Below is a small trained network, with its code and all its weights. Each question gives an input and a class and asks what happens when units are switched off, that is, made to give their printed mean instead of their output.

import numpy as np


def w(rows, s, z=0):
    codes = np.array(rows[::2]) - 128.0
    scale = np.full(codes.shape[1], s)
    scale[-1] = z or s
    return codes * scale


def norm(h):
    return h / np.sqrt((h * h).mean(-1, keepdims=True) + 1e-5)


def f(y):
    return y / 2 * (1 + np.tanh(0.7978845608 * (y + 0.044715 * y**3)))


def log_softmax(a):
    a = a - a.max(-1, keepdims=True)
    return a - np.log(np.exp(a).sum(-1, keepdims=True))


def net(x, mask):
    res = np.array(x, float).reshape(1, 4) / 4 @ E
    u = 0
    for l in range(2):
        y = f(norm(res) @ A[l][:, :-1].T + A[l][:, -1])
        res = res + np.where(mask[u : u + 15], y, B[l][:, -1]) @ B[l][:, :-1]
        u += 15
    return log_softmax(norm(res)[-1] @ U[:, :-1].T + U[:, -1])


A, B = {}, {}
E = w([
[137,227,67,95,127],'x0',
[27,153,144,118,166],'x1',
[151,30,138,3,104],'x2',
[156,170,173,117,243],'x3',
],0.0051)
A[0] = w([
[164,131,113,145,199,87],'0.n0',
[91,148,120,67,194,161],'0.n1',
[144,51,181,134,144,160],'0.n2',
[140,130,89,121,95,254],'0.n3',
[131,212,65,175,130,70],'0.n4',
[146,178,80,7,119,103],'0.n5',
[119,122,162,225,121,69],'0.n6',
[171,178,149,186,185,188],'0.n7',
[99,110,109,179,158,87],'0.n8',
[96,88,148,44,129,85],'0.n9',
[70,135,101,142,79,121],'0.n10',
[145,117,153,32,179,109],'0.n11',
[219,130,116,140,115,35],'0.n12',
[142,174,34,128,140,48],'0.n13',
[26,139,142,101,145,152],'0.n14',
],0.012,0.0031)
B[0] = w([
[126,75,160,80,139,172],'0.n0',
[118,61,166,187,89,200],'0.n1',
[158,92,71,152,158,202],'0.n2',
[130,131,205,95,101,182],'0.n3',
[66,109,93,83,169,221],'0.n4',
[136,43,79,161,155,216],'0.n5',
[72,104,61,7,152,195],'0.n6',
[170,143,158,92,74,255],'0.n7',
[98,122,79,174,102,152],'0.n8',
[63,128,60,124,53,185],'0.n9',
[180,143,234,126,131,165],'0.n10',
[76,176,154,79,59,209],'0.n11',
[200,179,108,214,126,164],'0.n12',
[117,18,139,173,156,172],'0.n13',
[78,133,165,254,152,194],'0.n14',
],0.0078,0.0065)
A[1] = w([
[117,37,118,166,207,180],'1.n0',
[173,134,255,136,103,156],'1.n1',
[196,201,61,137,134,134],'1.n2',
[198,113,135,125,72,182],'1.n3',
[128,115,239,152,86,182],'1.n4',
[88,242,62,113,197,111],'1.n5',
[175,203,163,177,120,168],'1.n6',
[69,102,238,100,23,154],'1.n7',
[212,142,92,104,113,171],'1.n8',
[86,173,57,135,105,73],'1.n9',
[97,70,90,158,130,144],'1.n10',
[157,121,115,212,144,83],'1.n11',
[105,238,70,125,106,91],'1.n12',
[90,178,217,66,162,252],'1.n13',
[120,63,91,116,96,159],'1.n14',
],0.0092,0.0033)
B[1] = w([
[147,94,72,165,206,215],'1.n0',
[171,167,171,74,100,162],'1.n1',
[115,120,57,199,170,141],'1.n2',
[66,199,152,135,140,192],'1.n3',
[181,206,157,171,72,189],'1.n4',
[82,35,92,1,138,149],'1.n5',
[64,88,140,212,77,130],'1.n6',
[190,192,131,96,117,254],'1.n7',
[26,176,116,194,114,181],'1.n8',
[141,41,124,94,49,131],'1.n9',
[212,119,114,111,254,200],'1.n10',
[108,157,147,192,135,131],'1.n11',
[116,100,84,118,37,122],'1.n12',
[164,174,92,74,7,191],'1.n13',
[125,140,142,118,172,223],'1.n14',
],0.0069,0.0065)
U = w([
[65,95,30,39,71,186],'0',
[156,43,55,160,251,90],'1',
[160,247,173,93,38,102],'2',
[86,202,100,242,111,220],'3',
[149,142,132,114,151,3],'4',
],0.011,0.0037)

Each question gives the input, the list of numbers given to net, and the class t.
The units are the neurons (one row each of A and B). Each row of codes is followed by its name. A weight is (code - 128) times the scale printed after its matrix; where a second scale follows, it is the last column's (A, B and U).
mask holds one flag per neuron, layer by layer. A switched-off neuron (its flag False) gives its mean, the last column of its row in B, instead of its output. The means were averaged over made-up inputs and are rounded, as every weight is.
A unit's drop is (log p(t) with every unit on - log p(t) with that unit switched off) / (log p(t) with every unit on - log p(t) with every unit switched off).
The circuit of an input: a set's keep is (log p(t) with only the set's units on - log p(t) with every unit switched off) / (log p(t) with every unit on - log p(t) with every unit switched off). Starting from the 12 units with the biggest drops (on a tie, the unit counted first), units are removed one at a time, each time the one whose removal leaves the highest keep (on an exact tie, the one counted first), for as long as the keep stays at least 0.8.
units of the circuit, in order: the units of the circuit, biggest drop first
most important unit: the unit with the biggest drop
k most important neurons: the k neurons with the biggest drops, biggest first
top k neurons in layer l: the k neurons of layer l with the biggest drops, biggest first
drop when u is switched off: that unit's drop, to one decimal
input [-5,-7,2,-3], class 3: most important unit => 0.n5
input [7,-7,-2,-5], class 1: 3 most important neurons => 0.n13; 0.n4; 0.n7
input [-2,6,5,8], class 2: units of the circuit, in order => 0.n11; 1.n7
input [6,-3,-8,2], class 0: 2 most important neurons => 0.n4; 0.n5
input [6,5,-1,4], class 1: units of the circuit, in order => 0.n5; 0.n13
input [4,-2,-8,8], class 0: units of the circuit, in order => 0.n4; 1.n5
input [1,-3,-7,-8], class 2: 2 most important neurons => 0.n10; 0.n3
input [-5,-2,-4,8], class 2: 2 most important neurons => 0.n7; 0.n5
input [-3,7,5,5], class 3: units of the circuit, in order => 0.n14; 0.n6
input [5,4,3,-7], class 2: top 3 neurons in layer 0 => 0.n10; 0.n3; 0.n2
input [5,-5,3,-1], class 1: 3 most important neurons => 0.n5; 0.n7; 0.n13
input [1,-2,-1,-1], class 4: 2 most important neurons => 0.n13; 0.n3
input [7,3,-4,6], class 1: units of the circuit, in order => 0.n13; 0.n11; 1.n0
input [-8,5,-6,7], class 1: 4 most important neurons => 0.n11; 0.n3; 0.n6; 0.n10
input [1,-1,5,7], class 2: units of the circuit, in order => 0.n11
input [8,-1,-5,1], class 1: 2 most important neurons => 0.n13; 0.n4
input [-1,8,5,6], class 3: 3 most important neurons => 0.n14; 0.n1; 0.n7
input [-6,-6,-3,-4], class 1: 4 most important neurons => 0.n7; 0.n6; 0.n11; 0.n2
input [-1,-3,-5,-3], class 0: 2 most important neurons => 0.n6; 0.n4
input [3,4,1,-6], class 2: units of the circuit, in order => 0.n10
input [6,3,-8,-8], class 0: 2 most important neurons => 0.n4; 0.n1
input [-4,7,-7,0], class 0: top 4 neurons in layer 0 => 0.n6; 0.n5; 0.n13; 0.n2
input [-8,1,3,-7], class 1: top 2 neurons in layer 0 => 0.n2; 0.n7
input [4,-8,-3,4], class 3: 2 most important neurons => 0.n12; 0.n7
input [6,4,-8,7], class 0: top 2 neurons in layer 1 => 1.n5; 1.n13
input [4,4,1,1], class 1: drop when 1.n10 is switched off => 0.1
